Rows near named flat spaces through zero
th-sm: [-6, 5, -35, 3, -38, -18, 2, 20, 24, -13, -9, -37, -9, 22, 13, -1, -6, 26, -13, 1, -1, -1, -11, 11, 7, 28, -12]
cp-hr: [13, -22, 3, 13, 32, -5, 13, 0, 4, 35, -6, -19, -8, -30, -12, 18, 26, -1, -10, 10, 7, -18, 1, 22, 0, -13, 6]
cp-hr: [10, 2, -9, 6, 5, 4, 3, -5, 20, 5, -6, 28, 8, 16, 5, -4, -12, -23, 33, -7, -22, -9, 1, -12, 4, -1, 23]
mz-hp: [-10, -8, -13, -18, -5, 30, -7, -16, -23, -21, -11, 4, -3, -5, 42, 23, -13, -3, -20, -13, -40, 2, -8, -9, 11, -16, 33]
sz-sb: [0, 3, -29, 17, -7, -5, 23, 7, 19, 22, -4, -9, -4, -21, 8, 18, 6, -1, 11, 6, -49, -15, 12, 26, -4, -7, -2]
cp-hr: [22, -20, -12, 12, 37, -16, 9, 27, 26, 50, -7, -10, -9, -23, -10, 4, 9, -2, 28, 7, 17, -10, 4, 3, -9, 2, 14]
mz-hp: [-3, 5, 13, 21, -39, 17, 15, 7, 8, 2, 8, -4, 24, 23, -10, -1, 5, 6, -21, -9, -16, -4, 7, 15, 12, 16, -1]
mz-hp: [0, 0, 7, 6, -21, -17, 13, 24, 34, 12, 14, -8, 9, 24, -5, 5, 12, 12, 6, 7, -15, -17, 0, -9, -8, 27, -6]
cp-hr: [14, 7, -7, -13, -5, -11, -30, 8, 20, -17, 5, 16, -5, 42, 10, -46, -26, 0, 35, -1, 55, 15, -4, -24, 26, 37, 14]
cp-hr: [-20, 16, 34, -23, 17, -3, 6, 30, -18, -10, 7, 36, 15, -4, -26, -2, -30, -16, 24, -17, -9, 35, -5, -50, -71, -11, -17]
th-sm: [-35, 24, 54, 14, -40, 27, 11, 25, -8, 5, 60, 17, 36, 4, -14, -5, 17, 13, -29, 0, -13, 3, 43, 15, 23, 21, -11]
th-sm: [-31, 12, -28, -9, 17, -18, -9, 56, 15, 3, 11, -14, -12, -20, 4, -4, -16, 12, 8, -3, 32, 13, 11, 1, 5, 16, 5]
sz-sb: [-7, 18, 16, 12, -39, 11, 42, 29, -5, 7, 25, -17, 2, -24, 2, -8, -9, 11, -20, 11, -52, 31, 24, 68, -8, 20, -28]
cg-mf: [-27, 29, 0, -16, -29, -21, -11, -22, -11, -39, 20, 0, -6, 7, 6, -1, 8, 16, -6, 15, -14, -3, 5, -9, -5, -1, -45]
mz-hp: [2, 4, 3, 0, -32, 12, -22, -18, -11, -7, 10, 5, 10, 19, 8, -11, 7, 17, -4, -2, 14, -2, 8, -20, 20, 8, -5]
mz-hp: [-19, 13, -14, -6, -7, -9, -15, -24, 3, -21, 9, 6, -3, 6, 13, 12, 13, 2, -1, 7, -13, -25, 5, -12, 19, -9, -5]
cg-mf: [-32, -7, -16, -14, 28, 2, -1, 40, -11, -11, -17, -24, -8, -20, 1, 23, -16, 4, -33, -20, 21, 14, -17, -3, -13, -8, 18]
th-sm: [-3, -8, 66, -29, -24, 8, -1, -13, -26, -26, 28, -1, 7, 24, 8, 4, 15, 19, -37, 11, -11, 8, -13, -25, -18, 16, -17]
cg-mf: [2, 9, -2, 5, 0, 35, -24, -18, -27, -35, -27, 27, 16, 28, -15, -36, -41, -25, -5, -36, 54, 35, -11, -3, 24, -7, 22]
dm-qg: [-15, 0, 4, -8, 12, 2, -3, 12, -7, 14, 15, 6, 1, -24, 6, 17, 9, 5, 4, 2, -13, -5, 13, -18, -10, -11, 2]
cp-hr: [-18, -7, -25, -13, 1, -8, -30, 3, 27, -22, 4, -8, -6, 34, 32, 10, 7, 10, -11, -2, 26, -33, -10, -26, 52, 20, 40]
mz-hp: [-6, -20, -5, -25, -8, 21, -8, 11, -8, -7, 7, -19, -12, -4, 56, 22, 0, 21, -30, 0, -24, -1, -6, -6, 23, 13, 39]
sz-sb: [8, -11, -14, 14, 37, -7, -11, -15, 10, 43, -3, 21, 6, -22, -14, 21, 29, -12, 35, 2, 4, -40, 14, -36, -4, -33, 11]
mz-hp: [-34, -5, 32, -18, -3, 8, 16, 23, -6, -12, 26, -14, 4, -7, 17, 37, 15, 11, -47, 3, -40, -10, -2, 1, -5, 5, 11]
cg-mf: [-17, 12, -21, -3, 27, -33, -16, -21, 1, -7, 6, -6, -21, -24, -6, 6, 22, 1, 8, 20, 23, -23, 8, 5, 12, -19, -24]
cg-mf: [-37, 2, -32, 14, 13, 5, -3, 25, 12, -27, -39, -12, 17, 24, -26, 20, -19, -16, -33, -43, 33, -8, -28, -11, 5, -11, 26]
mz-hp: [-12, 0, 22, 0, 2, 46, -15, -11, -41, -22, -9, 19, 21, 8, -9, -9, -19, -14, -32, -32, 30, 25, -3, -6, 17, -15, 23]
dm-qg: [6, -8, 3, 7, 5, 15, 15, -21, -14, -6, -18, -7, -1, -9, -1, 11, 1, -13, -24, -4, -21, 1, -9, 30, 2, -18, 6]
cp-hr: [-3, 3, -30, 15, -1, 2, -18, 6, -2, 27, -1, 0, 5, -19, -7, 0, 8, 13, 17, -7, 25, -7, 19, -16, 9, -12, -3]
sz-sb: [-32, 4, 39, 1, -2, 9, 16, 47, -11, 0, 22, -16, 16, -8, -26, 7, 3, 12, -45, -10, 19, 18, 5, 14, -12, 13, -9]
cg-mf: [-11, 25, 5, 5, -33, -21, -1, -21, 1, -22, 3, 10, 15, 27, -28, -3, 8, 5, 8, 1, -11, -9, -3, -27, -29, -6, -50]
sz-sb: [32, -15, 35, -17, 29, -1, -5, -26, -6, -19, -8, 15, -12, 22, 0, -29, -12, -24, 7, 8, 32, 15, -22, 6, 8, 10, 15]
dm-qg: [4, -11, -2, -14, 0, 3, 5, 15, -12, 23, 12, -16, -15, -36, 27, 16, 8, 22, -2, 13, -28, 7, 10, 1, -15, -1, -2]
th-sm: [-36, 16, 1, -41, 7, -4, -1, 25, -28, -27, 28, -11, -29, -44, 40, 7, -17, 16, -16, 15, -24, 33, 11, 17, -9, 3, -11]
dm-qg: [-11, -1, 14, -27, 55, -31, -4, 10, 14, -28, -15, 21, -7, 19, -19, 2, -20, -32, 21, -7, 24, 0, -34, -41, -37, -6, 10]
sz-sb: [31, -3, 19, -7, -14, 14, -9, -34, -22, -26, -13, 9, -4, 25, 3, -38, -20, -7, -2, 0, 24, 31, -14, 12, 9, 10, -4]
cp-hr: [-37, 11, -16, 16, -25, 27, -37, -24, -26, -4, 7, 8, 30, 2, -9, 25, 28, 18, -29, -24, 20, -32, 19, -44, 31, -31, 0]
mz-hp: [18, -21, -29, -13, 28, 4, -10, 1, -12, 11, -10, -28, -37, -40, 39, -5, -6, 10, -6, 13, 21, 15, 1, 37, 30, 1, 24]
cp-hr: [-1, 12, -18, -12, 22, -6, 5, -6, -10, -11, -9, 14, -18, -26, 10, -7, -25, -20, 26, 4, -22, 21, 1, 14, -17, -18, -5]
cg-mf: [21, -22, 25, -7, 1, 30, 14, 37, -20, 19, -18, -1, 12, -1, -6, -6, -31, 0, -6, -25, 2, 46, -16, -15, -44, 8, 18]
dm-qg: [-22, 46, -20, 6, -5, -32, -13, 6, 36, -24, 17, 40, 7, 31, -19, -36, -22, -22, 57, 2, 18, -4, 17, -13, 13, 14, -18]
mz-hp: [17, 2, -15, 10, -16, -25, 23, -8, 8, 27, 12, -32, -25, -38, 11, 6, 27, 22, 6, 38, -40, -9, 18, 49, -8, 2, -42]
th-sm: [7, -15, 10, -25, -1, -7, -33, 4, 6, -13, -9, 12, 10, 48, 2, -2, -6, 10, 13, -15, 38, -4, -28, -87, -19, 14, 16]
sz-sb: [55, -54, 37, -31, 25, -7, -15, 3, -18, 21, -16, -32, -23, 5, 8, -11, 9, 27, -10, 12, 59, 22, -38, -34, -31, 21, 5]
cg-mf: [-4, -5, 30, 19, -20, 4, 25, 7, 18, 11, 11, -5, 24, 21, -20, 19, 24, 0, -24, -1, -28, -25, 0, 5, -4, 9, -2]
th-sm: [-22, 0, -2, -54, 52, -3, -25, 25, -20, -12, 32, 8, -41, -50, 59, -3, -20, 3, 13, 19, 11, 26, 15, -1, 19, 4, 31]
sz-sb: [2, 11, -26, 19, 29, -9, -25, -41, -3, -2, -28, 32, 10, 4, -38, -9, 1, -30, 34, -15, 42, -19, -1, -28, 2, -40, -7]
th-sm: [9, -12, 60, -9, 33, 0, 14, -25, -35, 0, -6, 13, 8, -14, -40, 12, 15, -18, -15, 1, 0, 7, -18, -16, -56, -33, -26]
dm-qg: [0, -7, 6, 8, 14, 24, 4, -5, -17, 20, 6, 6, 3, -31, 5, 9, 8, -7, -9, -2, -9, 0, 17, 19, 15, -18, 16]
dm-qg: [27, 7, -12, 7, -39, -17, -8, 3, 28, -2, 8, -11, -7, 37, 8, -43, -7, 18, 22, 15, 28, 8, 4, 15, 28, 46, -13]
sz-sb: [-53, 47, -25, 30, 14, -5, 13, -4, 22, -20, 6, 39, 21, -5, -31, 9, -6, -46, 15, -14, -26, -28, 26, 26, 24, -30, 0]
cp-hr: [0, -6, 46, -18, -2, -18, 14, 53, 5, 5, 15, -15, 3, 13, -22, -10, -9, 18, -6, 2, 22, 31, -15, -21, -52, 34, -22]
mz-hp: [52, -10, 7, 21, -26, -2, 30, 8, -3, 49, -8, -18, -3, -21, -17, -22, -1, 16, 24, 14, -19, 31, 8, 30, -45, 10, -39]
cg-mf: [16, 6, 0, 33, -10, -13, 11, -12, 27, 26, -9, 20, 27, 24, -43, -1, 15, -14, 33, -5, -7, -28, 3, -22, -21, -8, -18]
th-sm: [23, -14, 2, 10, -8, 29, -7, -7, -8, 9, -7, -1, 4, 8, 10, -19, -7, 0, -9, -8, 24, 12, 3, 18, 35, 10, 27]
dm-qg: [35, -10, -22, -11, -36, -21, 7, 4, 11, -18, -29, -43, -25, 28, 17, -23, -22, 25, -3, 9, 4, 29, -34, 17, -20, 35, -23]
dm-qg: [-18, 24, -44, 24, -27, -11, 14, 5, 19, -14, -7, -25, -6, -2, -2, -3, -4, 4, -13, 2, -12, -5, 9, 56, 27, 6, -18]
sz-sb: [-17, -16, -20, -35, -6, -29, 2, 48, 19, -36, -18, -59, -28, 23, 28, 17, -18, 30, -40, -1, 12, 12, -47, -8, -19, 37, 6]
cg-mf: [-7, -1, 9, -15, 42, -18, -16, -20, -27, -8, 6, -11, -26, -39, -9, -3, 17, 2, -12, 20, 45, 4, 2, 15, 4, -20, -23]
cp-hr: [-35, 0, 7, -20, 16, -1, 13, -5, -23, -27, 0, -17, -12, -28, 12, 41, 9, -1, -44, 3, -40, -6, -13, 13, -17, -26, -6]
th-sm: [-4, 2, 29, 8, -5, -19, 14, -4, 21, 6, 25, -2, 7, 11, -15, 9, 32, 2, -7, 20, -13, -29, 6, 7, 3, 10, -16]
cg-mf: [-13, 16, -16, -15, 14, -21, -26, -42, -9, -25, 24, -1, -32, -23, 27, -9, 20, 5, 3, 34, 16, -17, 19, 27, 50, -7, -16]
dm-qg: [13, -18, -10, -3, 21, 3, 4, 10, -6, -3, -30, -22, -13, -5, -2, -4, -17, -5, -16, -10, 26, 20, -24, 19, -5, 0, 14]
th-sm: [31, -19, 12, 5, 32, -5, -25, -37, 34, 25, 6, 49, 13, 36, 2, -2, 26, -26, 53, 6, 15, -55, 3, -58, 31, -4, 44]
sz-sb: [5, -10, -9, -5, 29, -32, 15, 22, 15, -1, -23, -28, -21, -8, -16, 3, -7, -3, -2, 6, 19, 8, -26, 15, -30, 4, -12]
dm-qg: [-43, 25, -12, -5, 20, -25, -10, 27, 19, -5, 20, 19, 5, -5, -13, 10, 0, -7, 24, -2, 7, -16, 14, -31, -7, -6, -6]
[14, -8, -5, 1, 6, -5, 10, 9, 2, 16, -4, -13, -12, -16, 5, -2, -1, 4, 5, 8, -4, 8, 0, 18, -8, 4, -2]  mz-hp
[9, -5, -23, 17, -28, 4, 28, -6, 16, 10, -6, -25, -6, -8, 23, 20, 11, 6, -15, 10, -63, -17, 3, 46, 12, 3, 3]  cp-hr
[16, -14, 2, -12, 43, 0, -1, -17, -21, 3, -21, 5, -17, -27, -2, 2, -8, -18, 8, 1, 9, 12, -14, 1, -20, -26, 5]  th-sm
[19, -24, 1, 3, -10, 31, -25, 16, -28, 19, -22, -13, 14, 7, -10, -12, -12, 23, -16, -30, 62, 29, -11, -36, -7, 4, 15]  dm-qg
[14, 16, -6, 10, -6, 17, -11, -36, -10, -8, -7, 41, 11, 11, -5, -26, -17, -26, 33, -9, -1, 8, 11, -3, 14, -15, 3]  cp-hr
[-52, 34, -36, 3, 30, -14, -29, -13, -1, -16, 23, 18, -9, -33, 0, 5, 13, -11, 11, 6, 27, -27, 35, 8, 50, -28, -3]  cg-mf
[44, -38, 23, -13, 3, 17, 15, -20, -22, 9, -19, -23, -18, -9, 24, 4, 2, 6, -24, 10, -20, 17, -24, 22, -14, 2, 11]  dm-qg
[-49, 36, -44, 7, -8, -6, 1, 21, -5, -9, -1, 4, 6, -29, -9, 18, -14, 0, 7, -15, -25, 3, 18, -4, -18, -26, -23]  dm-qg
[-15, 17, -13, 8, -38, 6, -4, 3, 3, -10, -3, 10, 22, 23, -7, 5, -8, 6, 5, -18, -20, -2, 2, -31, -14, -2, -11]  th-sm
[24, -12, 2, -27, 0, -25, -6, 7, -11, -28, -25, -35, -29, 16, 1, -28, -24, 18, -10, 7, 47, 42, -40, 2, -31, 25, -27]  sz-sb
[10, -10, -1, -13, 44, 23, -1, 12, -29, 28, -1, 18, -14, -57, 17, -2, -21, -14, 23, -3, -4, 32, 16, 8, -12, -23, 25]  dm-qg
[5, 0, 14, -2, 8, -1, 2, -2, -13, 2, 0, 2, -2, -9, -13, -9, -2, -2, 1, 2, 13, 14, 0, 5, -13, -4, -13]  cp-hr
[-18, 8, -2, 1, -14, 10, -3, 6, 1, 1, 17, 7, 10, -1, 10, 10, 5, 6, -4, -3, -19, -10, 15, -7, 13, 0, 7]  sz-sb
[-12, -18, 11, -21, 52, -13, -16, 0, 18, -32, -16, 6, -5, 35, -1, 11, -4, -25, -13, -11, 44, -22, -37, -31, 16, 3, 45]  sz-sb
[4, -1, 10, -5, -3, 8, -1, -18, -14, -7, -2, 10, 3, 1, 3, 3, 0, -4, -1, -1, -16, 2, -3, -10, -10, -11, -3]  th-sm
[-54, 23, -2, 5, 23, -5, -6, 14, 9, -44, -7, 13, 18, 24, -33, 8, -12, -28, -25, -27, 35, -12, -12, -5, 16, -10, 12]  sz-sb
[16, -19, -15, 2, 21, -37, 10, -7, 26, 19, -11, -31, -23, -10, -1, 20, 30, 8, 3, 24, -2, -32, -14, 9, -9, -2, -11]  cg-mf
[-40, 16, 20, 0, -6, 5, 7, -11, -12, -25, 20, 2, 11, -5, -6, 24, 19, -3, -38, 1, -25, -18, 8, 12, 10, -14, -11]  mz-hp
[-3, 5, -4, 2, -13, -9, 4, -9, 7, -6, -4, 2, 5, 11, -5, 9, 5, 0, 4, 1, -21, -12, -5, -12, -15, -5, -14]  th-sm
[47, -7, 1, 22, -22, 28, -23, -8, -18, 21, -18, 9, 15, 20, -22, -57, -22, 6, 19, -19, 75, 39, 6, -3, 16, 15, 0]  mz-hp
[1, 2, -5, 38, 18, -13, 0, -40, 33, 9, 3, 8, 9, 15, -27, 4, 42, -24, -1, 12, 21, -61, 11, 29, 58, -11, 9]  cg-mf
[-25, 12, 4, 5, 11, -8, 0, 20, 3, 22, 25, 9, 8, -25, -14, 14, 16, 5, 11, 4, -3, -13, 25, -15, -10, -10, -12]  sz-sb
[45, -11, -14, -4, 0, -1, 0, -42, 7, -1, -18, 10, -19, 9, 28, -17, -8, -14, 32, 15, -23, -1, -9, 14, 12, 1, 11]  sz-sb
[21, -5, 1, -4, -13, 33, -7, -24, -37, -1, -21, 18, 8, -4, 6, -8, -22, -5, 7, -18, -14, 29, -4, -17, -21, -20, 2]  mz-hp
[17, -3, 20, -23, 24, -33, -8, 5, -7, 17, 5, 12, -11, -13, -18, -8, 2, 6, 44, 15, 15, 14, -6, -52, -65, -6, -37]  mz-hp
[21, 14, -32, -2, -3, 10, -33, -66, -35, -16, -30, 38, -2, -3, 1, -20, -19, -17, 44, -11, 3, 12, 0, -34, -10, -43, -17]  mz-hp
[44, -7, 5, 28, -4, 22, 20, -1, -21, 32, -26, -2, 5, -20, -31, -33, -21, -9, 12, -10, 17, 44, 4, 42, -23, -7, -17]  mz-hp
[27, -28, 14, -14, 11, -12, -1, 18, -5, 43, 9, -23, -15, -27, 8, 8, 21, 31, 9, 19, 9, 4, 0, -23, -32, 8, -10]  sz-sb
[35, -1, 35, -7, -21, 1, 4, -24, 18, -35, 2, 16, 0, 64, 8, -46, -20, -17, 7, 9, 11, 14, -19, 19, 27, 43, 12]  cp-hr
